The same points and some others measured another way (B), then each row and its match in B:
B:
1: -166; -58; 97; 89; -263; -343; -126; -343; -226; -43; 257; 171; -206; 251; -356; 57; -43; -148
2: 179; -106; -106; 151; 249; 425; 285; -32; -16; 33; -319; 183; -148; -369; -328; 43; -62; 47
3: 185; 80; 32; -16; 203; 440; -328; -184; -327; 330; -12; -44; 66; -27; -360; 205; 121; 34
4: 14; 149; 189; -160; 202; 96; -71; 35; 11; 78; 13; -292; -270; -41; -38; -3; -193; -22
5: -146; 135; 192; -126; 275; -86; 161; -56; 50; -180; 104; -258; -664; -8; -181; -147; -348; -93
6: -93; 4; 67; 61; 43; -121; -100; -430; -486; -7; 245; 89; -385; 168; -668; 88; -57; -137
7: -42; 81; 214; -140; -129; -346; -70; -32; -158; 84; 137; -278; -186; 95; -94; 16; -274; -104
8: 133; -166; -94; 194; -62; 193; 156; 55; 86; 72; -325; 396; 181; -300; -39; 164; 118; 33
9: 21; 132; 206; -159; -35; -43; -236; 50; 23; 175; 66; -242; -11; 72; 114; 69; -99; -30
10: 153; -22; 19; 4; 69; 44; 112; 307; 62; 132; -376; 162; 196; -404; 223; 247; 67; 20
11: -18; -219; -5; 191; -346; -73; 277; 142; 533; -98; -255; 330; 126; -168; 304; -63; -77; 3
12: 46; 21; 50; -41; 281; -92; 355; 259; -4; -86; -311; 44; -263; -447; 23; 129; -138; -42
13: -17; 205; 228; -238; 285; -13; 13; 96; 5; 14; 31; -421; -431; -64; -8; -53; -304; -40
14: 333; 4; -100; 48; 357; 498; -20; 186; -256; 317; -461; 210; 269; -527; -122; 411; 249; 83
15: 146; -142; -50; 129; -105; 95; 163; 177; 155; 97; -357; 287; 238; -330; 125; 162; 56; 29
16: 61; -126; -84; 181; 83; 121; 156; 24; -36; -7; -285; 445; 31; -321; -115; 233; 169; -16
17: -135; 175; 311; -245; -31; -339; -63; 139; 182; -30; 134; -382; -287; 103; 260; -65; -298; -92
18: -3; 69; 180; -104; -142; -266; -156; -96; -237; 138; 151; -211; -113; 117; -169; 61; -190; -93
19: 64; -85; -6; 87; 125; 135; 351; 35; 127; -83; -229; 70; -268; -279; -155; -53; -214; -1
20: -29; 92; 189; -96; -84; -55; -238; -24; 41; 123; 102; -141; -29; 124; 76; 45; -61; -38
21: -22; -201; -138; 285; 146; 241; 432; -223; 68; -228; -189; 425; -400; -242; -467; -73; -90; -24
22: 93; -64; 135; -35; -509; -307; -154; 84; 43; 252; -22; -67; 367; 68; 205; 102; -109; -29
23: 0; -140; 14; 115; -104; -46; 350; 114; 337; -116; -230; 161; -126; -221; 90; -74; -195; -9
24: -145; -99; 30; 181; -162; 128; -121; -373; 142; -76; 172; 265; -182; 243; -254; -75; 36; -43
25: 40; 31; 157; -80; -225; -206; -170; -24; -118; 192; 64; -154; 64; 78; -32; 86; -131; -60
26: -145; -35; 70; 103; -40; 41; -66; -302; 41; -87; 150; 167; -288; 162; -275; -37; -21; -69
27: -32; -158; 3; 145; -175; -173; 253; 201; 320; -106; -282; 405; 91; -266; 270; 109; 47; -37
28: 82; -89; 41; 85; -362; -79; -242; -221; -235; 249; 86; 91; 221; 148; -264; 140; 5; -42
29: -86; -69; 185; -21; -507; -528; -14; -13; 105; 30; 121; -59; 37; 169; 123; -33; -239; -116
30: -167; 42; 181; -30; -89; -203; -75; -141; 58; -75; 180; -37; -287; 177; -68; -33; -129; -98
31: -212; -64; 42; 176; -4; 104; -14; -472; 30; -191; 243; 224; -479; 249; -473; -136; -62; -84
32: -19; 99; 140; -89; 98; -152; -112; -199; -428; 92; 161; -171; -321; 55; -434; 100; -160; -105
33: 153; -94; -70; 127; 163; 305; 258; 9; 7; 38; -298; 159; -110; -334; -236; 56; -75; 33
34: 176; 345; 216; -343; 594; 267; -215; 40; -486; 293; 20; -633; -373; -151; -334; 147; -225; -10
35: -53; -101; 93; 63; -381; -367; 13; -167; -71; 16; 106; 59; -58; 125; -167; -4; -181; -106
36: 231; -108; -56; 100; -8; 343; 152; 170; 216; 167; -387; 133; 215; -344; 98; 80; -17; 88
37: -64; -156; 28; 133; -257; -229; 191; 223; 358; -92; -258; 408; 159; -222; 361; 128; 79; -42
38: 157; -60; 89; -45; -228; -134; 139; 470; 367; 151; -383; 10; 364; -338; 571; 124; -85; 36
39: -143; -64; 27; 157; -89; -129; -133; -533; -432; -42; 292; 250; -333; 247; -695; 80; 13; -137
40: -167; 29; 233; -73; -252; -224; -29; 57; 485; -90; 111; -145; -162; 182; 347; -169; -236; -52
41: 440; 211; 83; -283; 587; 507; 123; 460; -143; 383; -495; -550; 2; -625; 63; 167; -251; 123
42: 63; -19; 0; 79; 34; 92; -156; -405; -550; 164; 126; 72; -170; 70; -704; 148; -6; -70
43: -166; -6; 51; 116; 113; 35; -57; -464; -240; -129; 249; 168; -502; 188; -596; -11; -23; -114
44: -136; -40; 142; 28; -230; -113; -35; -46; 339; -70; 69; 60; -104; 139; 163; -85; -90; -52
45: 290; 48; 125; -117; -270; 21; -366; 73; -255; 513; -73; -248; 488; -4; 34; 242; -30; 25
46: 73; -250; -114; 282; -313; 66; 54; 92; 239; 71; -351; 663; 465; -249; 210; 256; 321; 22
47: 33; -199; -86; 234; -170; 60; 117; 96; 206; 2; -312; 569; 272; -259; 144; 212; 237; 6
48: 117; -45; -107; 137; 421; 305; 204; -74; -348; 17; -273; 298; -241; -413; -487; 248; 98; -18
49: -157; -60; 112; 89; -331; -339; -159; -292; -130; -14; 235; 175; -105; 259; -226; 56; -14; -134
50: -48; 143; 194; -152; 191; -27; 9; -4; -3; -7; 63; -289; -400; -19; -86; -46; -256; -63
51: 11; 210; 207; -225; 371; 56; 67; 85; -48; 12; -13; -425; -479; -136; -97; -41; -324; -42
52: -163; 66; 161; -51; 181; -103; 182; -107; 72; -205; 107; -121; -611; 15; -205; -137; -296; -90
53: 212; 26; 119; -151; 37; 69; 261; 524; 424; 130; -427; -267; 120; -427; 518; -2; -283; 75
54: -204; 23; 107; 57; 120; 37; 48; -352; 26; -199; 223; 16; -608; 177; -403; -163; -184; -91
55: -97; 136; 184; -115; 250; 28; 39; -121; -12; -84; 132; -254; -554; 46; -230; -111; -280; -61
56: 46; -92; -32; 111; 175; 56; 348; 33; -35; -93; -253; 209; -258; -342; -218; 68; -98; -33
57: -8; 187; 220; -201; 189; 0; -154; 20; -90; 111; 83; -345; -263; 14; -46; 34; -186; -45
58: 59; 85; 88; -44; 152; 262; -181; -139; -116; 159; 35; -123; -143; 4; -241; 63; -47; -1
59: 107; -165; -70; 181; -72; 235; 219; 55; 252; 19; -302; 291; 86; -258; 10; 30; -4; 43
60: 102; 25; 102; -32; -176; -17; -288; -128; -253; 291; 73; -78; 150; 95; -185; 163; -1; -29
61: 175; -73; -48; 91; 70; 190; 53; 187; -4; 165; -369; 290; 256; -383; 78; 283; 179; 39
62: -15; 105; 179; -115; 40; 26; -117; 14; 94; 84; 42; -203; -157; 30; 47; -5; -143; -27
63: 217; -166; -222; 285; 319; 633; 243; -238; -199; 59; -316; 384; -145; -367; -647; 106; 81; 60
64: -2; 239; 318; -324; 143; -67; -57; 275; 261; 81; 9; -589; -262; -34; 343; -103; -375; -20
65: -45; -32; 185; -30; -558; -397; -331; -27; 57; 195; 141; 17; 318; 253; 227; 124; 7; -77
66: -86; 119; 275; -193; -97; -175; -45; 181; 387; -7; 54; -331; -162; 71; 380; -126; -278; -43
67: -20; -69; -23; 171; -102; 52; -259; -495; -476; 126; 199; 280; -79; 190; -665; 179; 151; -90
68: -131; -56; 94; 75; -158; -308; 63; -296; -190; -97; 198; 58; -358; 150; -411; -37; -201; -136

-134; 130; -1; 185; 124; 178; -14; 14; 34; -27; 253; 142; 36; 34; -168; -3; -180; -12; 25; 156; -155; 70; 49; -102; -18; 13; -142 : 54
-144; 138; -101; 163; 43; 216; -42; 123; 192; -46; 284; 208; 69; 7; -15; -47; -121; 108; -61; 64; 1; -72; 167; -65; 112; -108; -102 : 6
2; 78; -115; -35; -11; -14; -198; 40; -18; 74; -81; 12; 29; -67; 42; 42; 36; 57; 53; -66; -77; 41; 111; 56; 65; 4; -107 : 33
-182; -42; 24; 237; 133; -56; 113; 6; 66; -167; 273; 128; -13; 20; -105; 2; -112; -3; -25; -14; -20; -4; -66; -30; -92; 53; 83 : 23
-186; 117; 80; 31; 86; 1; 187; -62; -26; 9; 141; 92; -8; -123; -160; -114; -218; -137; -147; 246; 34; 199; -65; -57; -135; 103; 76 : 49
93; 275; -270; -73; -80; 47; -437; 6; 99; 65; -165; 170; 289; -15; 309; -182; 139; 237; 115; 152; -237; 115; 134; 6; 221; -28; -401 : 63
3; 8; -93; 148; 87; -8; -250; 26; -46; -13; 29; 13; 17; 57; -55; 143; 42; 70; 206; -134; -252; 1; 61; 17; 29; 34; -193 : 55
-27; -8; -25; -42; -4; -180; -30; -37; -71; -23; -85; -49; -33; -73; 40; 14; 36; -24; -21; -87; 28; 72; -35; 84; -47; 74; 77 : 25
7; 50; 126; 167; -68; 225; 68; 34; -30; -246; 308; -173; -196; 310; 0; 167; -38; 8; -122; -190; 96; -248; 73; -49; 120; -181; 69 : 51
-224; -43; 133; 205; 129; -107; 294; -67; 2; -207; 300; 70; -66; 9; -157; -44; -184; -116; -138; 70; 82; 63; -168; -47; -189; 101; 220 : 29
-118; -90; 178; 205; 44; -137; 260; -90; -45; -341; 278; -77; -129; 181; -14; 23; -60; -66; -133; -101; 116; -65; -200; -16; -120; 33; 260 : 66
-210; -60; 43; 83; 158; -265; 177; -75; -35; -45; 72; 104; 3; -184; -153; -62; -129; -119; -41; 83; 2; 204; -166; 30; -238; 205; 169 : 11
-171; 63; -35; 205; 158; 101; -14; 44; 64; -5; 239; 177; 32; -36; -195; 20; -169; -5; 49; 88; -138; 55; 53; -65; -44; 38; -100 : 68
-3; -12; -42; -70; -6; -269; -73; -70; -96; -29; -161; -51; 6; -81; 87; -17; 80; -9; 12; -79; -18; 120; -85; 99; -64; 116; 58 : 20
-11; 23; -74; -177; -102; -203; -33; 14; -29; 22; -173; -64; -30; -151; 157; -33; 82; 3; -123; -123; 177; 40; 30; 135; 15; 21; 149 : 61
9; -7; -38; 47; 1; -192; -103; -62; -33; -148; -30; -20; 34; 61; 144; -18; 104; 65; 39; -99; -65; 28; -95; 58; -4; 57; 3 : 62
-144; 100; -15; 48; 81; 9; 48; -4; 28; 29; 102; 124; 38; -111; -102; -74; -141; -49; -67; 150; -19; 135; 13; -28; -63; 67; -7 : 26
-217; -69; 22; 143; 111; -7; 176; 95; 54; -32; 243; 71; -130; -112; -222; 96; -169; -81; -97; -104; 134; -46; 55; 22; -100; 13; 194 : 30
-16; 83; -85; 78; 74; 19; -208; 3; -39; 42; -1; 47; 55; -4; -56; 55; -5; 37; 147; 5; -235; 90; 62; 2; 18; 52; -201 : 56
-101; 146; -24; 43; 121; -32; -48; -93; -45; 57; 18; 138; 120; -103; -109; -113; -120; -53; 48; 277; -212; 274; -62; -54; -105; 156; -153 : 1
-15; 133; -49; -109; -36; -163; -63; -90; -48; 7; -139; 34; 102; -102; 131; -153; 22; -1; -55; 138; -26; 200; -71; 40; -29; 98; -28 : 8
-3; 64; -88; -111; -97; -173; -65; -15; 15; -52; -116; -4; 47; -67; 223; -99; 92; 65; -103; -51; 116; 36; -7; 92; 43; 8; 67 : 60
-180; 23; 120; 125; 81; -135; 250; -111; -10; -188; 207; 70; -8; -1; -57; -131; -146; -98; -155; 157; 67; 127; -193; -45; -163; 112; 173 : 27
48; 61; -137; -108; -75; -116; -214; 22; -26; 40; -179; -35; 35; -72; 163; 13; 121; 80; 23; -129; -13; 24; 83; 109; 86; -3; -51 : 58
-134; 197; -61; 164; 62; 204; -32; 30; 142; -57; 264; 226; 124; 32; -26; -125; -149; 70; -48; 226; -89; 43; 78; -110; 63; -40; -166 : 43
222; 85; -94; 6; -241; 114; -310; 71; 22; -229; 4; -217; -60; 347; 393; 139; 275; 239; -4; -384; 55; -337; 169; 67; 344; -266; -97 : 34
12; 30; 17; -182; -243; -185; 140; -10; 22; -199; -55; -159; -94; 14; 360; -105; 124; 41; -345; -189; 445; -126; -22; 134; 92; -112; 351 : 45
28; 27; 30; 58; -73; -11; -27; -17; -32; -194; 89; -112; -75; 176; 124; 57; 57; 46; -66; -156; 48; -106; -5; 25; 74; -72; 56 : 57
-85; 57; -101; -150; -26; -177; -14; 21; 10; 108; -141; 55; 26; -255; 55; -75; -8; -21; -106; 5; 127; 128; 45; 106; -36; 64; 102 : 28
-17; -161; -3; 108; 133; -276; -109; -47; -174; -33; -72; -105; -93; -26; -138; 212; 64; -56; 204; -257; -183; 71; -84; 105; -149; 166; 31 : 17
